Below are the code and all the weights of a small trained network. Each question names an input and a class and asks about switching units off, where a switched-off unit gives its printed mean instead of its output.

import numpy as np


def w(rows, s, z=0):
    codes = np.array(rows[::2]) - 128.0
    scale = np.full(codes.shape[1], s)
    scale[-1] = z or s
    return codes * scale


def f(y):
    return y / 2 * (1 + np.tanh(0.7978845608 * (y + 0.044715 * y**3)))


def log_softmax(a):
    a = a - a.max(-1, keepdims=True)
    return a - np.log(np.exp(a).sum(-1, keepdims=True))


def net(x, mask):
    res = np.array(x, float).reshape(1, 6) / 4 @ E
    y = f(res @ A[0][:, :-1].T + A[0][:, -1])
    res = res + np.where(mask, y, B[0][:, -1]) @ B[0][:, :-1]
    return log_softmax(res[-1] @ U[:, :-1].T + U[:, -1])


A, B = {}, {}
E = w([
[210,108,143,77,125,126,221,157],'x0',
[123,118,249,155,48,40,132,151],'x1',
[129,132,134,123,125,133,124,123],'x2',
[123,204,139,157,119,189,139,216],'x3',
[134,152,132,101,113,131,108,120],'x4',
[129,132,131,126,124,132,127,124],'x5',
],0.014)
A[0] = w([
[103,82,90,140,169,90,61,51,253],'n1',
[185,119,80,91,152,156,178,108,147],'n2',
[185,165,144,119,121,148,171,220,106],'n3',
[96,202,89,158,159,194,90,160,232],'n4',
[124,83,78,97,156,140,132,71,229],'n5',
[166,98,196,118,88,49,152,100,134],'n6',
[254,71,127,70,126,138,177,148,210],'n7',
[84,172,143,166,96,80,119,143,130],'n8',
[90,129,199,161,83,98,103,164,189],'n9',
],0.011,0.0056)
B[0] = w([
[53,141,141,94,52,168,123,1,244],'n1',
[108,130,141,56,216,104,120,160,200],'n2',
[151,211,173,130,110,152,242,237,200],'n3',
[131,176,42,185,171,213,115,159,226],'n4',
[95,145,114,33,142,148,138,60,215],'n5',
[140,57,173,199,78,47,161,79,228],'n6',
[211,81,124,21,201,54,148,140,253],'n7',
[118,110,180,132,131,128,67,198,179],'n8',
[121,105,239,182,122,140,45,184,219],'n9',
],0.0092,0.016)
U = w([
[53,155,84,68,80,189,116,49,248],'0',
[113,200,16,211,158,192,88,142,253],'1',
[164,95,119,29,219,86,119,79,132],'2',
[163,173,68,76,183,154,190,221,48],'3',
[49,100,177,155,43,81,59,66,54],'4',
[102,132,169,158,138,134,21,254,184],'5',
[238,40,158,125,92,23,146,83,40],'6',
[181,175,210,144,58,115,247,196,16],'7',
],0.0079,0.002)

Each question gives the input, the list of numbers given to net, and the class t.
The units are the neurons (one row each of A and B). Each row of codes is followed by its name. A weight is (code - 128) times the scale printed after its matrix; where a second scale follows, it is the last column's (A, B and U).
mask holds one flag per neuron, in row order. A switched-off neuron (its flag False) gives its mean, the last column of its row in B, instead of its output. The means were averaged over made-up inputs and are rounded, as every weight is.
A unit's drop is (log p(t) with every unit on - log p(t) with that unit switched off) / (log p(t) with every unit on - log p(t) with every unit switched off).
The circuit of an input: a set's keep is (log p(t) with only the set's units on - log p(t) with every unit switched off) / (log p(t) with every unit on - log p(t) with every unit switched off). Starting from all 9 units, units are removed one at a time, each time the one whose removal leaves the highest keep (on an exact tie, the one counted first), for as long as the keep stays at least 0.8.
units of the circuit, in order: the units of the circuit, biggest drop first
most important unit: the unit with the biggest drop
k most important neurons: the k neurons with the biggest drops, biggest first
drop of u: that unit's drop, to one decimal
input [-1,-3,-6,8,8,3], class 1: units of the circuit, in order -> [n4]
input [-3,2,-3,1,-5,-4], class 5: 3 most important neurons -> [n6 n1 n5]
input [2,-1,0,1,5,8], class 3: units of the circuit, in order -> [n1 n6]
input [-8,0,0,-4,7,3], class 0: units of the circuit, in order -> [n6 n1]
input [-8,-5,8,1,2,7], class 1: 2 most important neurons -> [n4 n7]
input [0,5,-4,3,-1,-1], class 5: 3 most important neurons -> [n9 n8 n1]
input [-2,0,-1,-1,7,-3], class 0: 3 most important neurons -> [n6 n9 n7]
input [4,5,5,0,1,6], class 6: 3 most important neurons -> [n6 n7 n4]
input [0,8,1,-2,3,7], class 4: 3 most important neurons -> [n7 n6 n9]
input [0,5,5,-5,4,6], class 4: 3 most important neurons -> [n7 n9 n3]
input [0,-1,-5,7,4,0], class 1: 3 most important neurons -> [n7 n4 n2]
input [0,-1,-3,1,-4,-7], class 1: 3 most important neurons -> [n7 n1 n3]
input [-1,6,0,7,5,6], class 5: 2 most important neurons -> [n9 n8]
input [0,-2,-7,-8,-7,3], class 0: most important unit -> n1
input [-3,0,-8,6,4,4], class 1: 2 most important neurons -> [n4 n7]
input [1,0,7,3,-2,8], class 3: 3 most important neurons -> [n6 n1 n9]
input [3,-2,-4,1,-4,4], class 3: 2 most important neurons -> [n1 n6]
input [2,0,-1,1,-7,6], class 3: 3 most important neurons -> [n6 n1 n9]
input [-2,5,-4,1,2,-2], class 5: 4 most important neurons -> [n1 n9 n8 n5]
input [-4,-6,7,-2,-2,-7], class 0: most important unit -> n1
input [8,-1,5,8,-3,-4], class 3: drop of n7 -> 0.2
input [-3,8,-5,3,5,1], class 5: drop of n9 -> 0.4
input [-4,0,-5,-6,5,-7], class 0: drop of n6 -> 0.1
input [-3,-4,0,-8,-1,-7], class 0: drop of n4 -> 0.0
